Each row is followed by one of two labels, saying whether the row has a hidden trait. Each part has a new trait and two new labels.
In the rows, 100 means zero.
103  74  108  123  45  109  69  112  111  91  104  97  94  119  85  120  93  112  109  108  53  87  100  101  148  102  104  103  99  101  72  114  58  113  103  94  103  93  133  76  103  100  85  117  109  93  105  98  127  116  104  99  131
BP
108  77  111  97  46  85  58  111  102  94  107  107  94  116  96  116  95  102  108  107  72  87  105  103  147  107  121  101  99  96  81  110  69  97  101  96  105  108  127  72  105  103  94  100  102  89  108  100  128  113  107  103  115
Md
125  68  95  51  0  31  48  114  85  110  92  124  111  123  141  103  106  88  79  126  82  85  102  95  142  118  165  90  98  82  80  133  24  94  110  29  110  110  108  92  91  113  130  124  106  69  101  94  158  94  90  86  85
BP
109  55  98  97  20  171  63  107  104  91  101  113  99  122  103  118  90  123  103  105  50  80  101  93  139  107  109  96  95  97  77  111  35  112  116  66  112  90  129  88  109  103  116  131  108  98  108  86  145  128  92  91  117
Md
105  84  113  109  59  64  64  114  110  88  110  93  93  125  88  117  93  102  108  110  60  90  103  104  154  103  112  103  98  100  83  108  78  105  100  109  102  109  126  66  106  102  100  108  105  84  104  99  120  107  116  104  135
Md
112  67  102  98  16  117  56  113  102  88  103  98  100  129  106  116  97  109  95  117  50  89  102  98  155  105  122  97  97  96  85  113  40  113  109  56  105  100  124  76  104  105  109  127  110  81  104  90  134  109  105  91  134
BP
112  94  105  95  82  163  71  108  93  86  103  91  98  129  96  107  101  96  97  113  68  97  103  101  138  106  119  95  96  95  96  106  73  116  102  83  99  111  115  68  106  100  99  114  109  78  101  97  109  101  116  97  133
Md
108  93  110  89  69  101  67  110  98  102  104  111  98  114  97  110  93  97  106  108  81  94  104  101  138  109  115  99  99  99  84  113  78  104  99  109  107  110  124  72  102  102  69  88  99  95  104  99  122  105  107  106  111
Md
117  96  104  75  91  200  77  106  72  92  98  107  101  123  108  99  105  94  94  112  81  89  108  98  123  113  133  87  95  91  91  119  51  112  105  75  102  117  113  71  106  100  125  109  109  82  107  96  117  108  109  94  109
Md
115  58  97  81  20  137  60  107  98  94  101  115  101  120  113  112  95  112  96  109  63  81  103  95  136  109  125  95  96  94  84  113  44  103  115  56  110  97  116  89  107  106  113  124  105  92  109  89  142  120  94  91  105
Md
105  69  107  112  36  134  61  112  108  87  105  98  97  128  94  120  92  114  105  110  46  88  101  99  153  101  107  100  97  101  80  111  53  116  107  80  106  97  132  72  106  101  97  116  109  90  106  93  135  115  106  97  135
BP
112  57  98  92  21  159  63  107  102  91  102  113  101  122  102  115  92  117  99  107  57  82  102  94  140  108  115  95  95  95  83  111  38  107  115  59  111  93  124  86  108  104  125  126  107  95  108  87  140  120  95  91  114
Md
108  94  102  107  72  68  70  118  106  101  105  107  103  112  89  109  88  101  108  110  81  93  101  109  128  106  107  103  98  103  87  106  86  113  99  108  107  107  122  73  100  95  111  123  105  93  107  101  128  91  108  102  117
Md
110  91  102  94  72  77  74  114  104  100  105  108  101  99  96  108  91  102  104  109  79  93  102  107  129  108  112  101  98  100  90  107  86  107  101  95  107  108  116  80  100  97  113  112  102  92  106  100  120  94  108  101  111
Md
116  90  98  90  66  59  74  117  103  100  104  106  104  109  104  104  93  98  98  111  78  93  101  107  126  108  120  98  97  98  93  106  76  106  103  86  106  109  109  85  100  98  97  124  104  87  105  99  121  88  107  97  107
Md
109  91  105  79  64  76  62  115  96  105  104  117  102  116  102  108  91  96  103  113  77  91  104  105  135  109  122  99  98  97  87  113  79  106  100  100  111  113  121  70  100  100  113  99  100  89  104  98  136  97  108  103  111
Md
121  91  97  84  89  113  99  100  98  102  98  112  103  99  110  97  101  94  94  102  111  97  101  99  102  114  113  97  98  95  104  102  96  94  102  81  99  104  93  106  100  102  87  105  100  95  101  99  100  96  98  96  84
Md
115  69  100  105  20  94  65  111  108  87  102  92  101  124  106  113  100  106  92  115  52  90  99  100  154  105  123  97  97  95  89  111  44  113  108  48  103  98  114  88  102  105  102  140  112  78  104  92  124  104  104  88  127
BP
111  60  100  85  24  151  60  110  100  94  103  119  100  121  106  116  91  118  102  108  54  81  103  95  143  108  119  96  96  96  78  114  38  107  114  71  113  96  129  82  108  104  111  117  106  97  108  88  145  125  95  94  112
Md
127  52  90  48  0  114  53  107  89  97  96  123  109  118  137  105  100  104  82  114  75  80  104  93  131  117  149  88  95  86  93  117  23  95  119  18  111  105  107  99  104  111  138  132  104  80  110  85  143  109  90  82  86
Md
104  99  101  111  78  47  66  124  109  105  105  113  105  113  83  108  84  105  109  114  81  94  101  113  128  104  109  104  97  105  85  108  90  121  100  116  112  107  125  71  101  92  114  130  107  94  108  102  135  86  111  102  119
Md
104  87  111  140  32  39  79  115  118  99  102  88  95  120  86  118  99  102  106  111  63  90  96  102  148  102  104  107  101  100  65  124  65  117  96  93  99  93  131  87  92  100  101  127  111  87  98  107  122  102  102  100  129
BP
107  94  110  99  60  95  68  110  103  94  105  97  97  123  91  111  94  98  105  108  69  95  102  101  142  105  112  101  98  99  90  107  80  109  98  101  102  108  121  73  104  102  107  103  104  90  100  97  118  104  112  104  132
Md
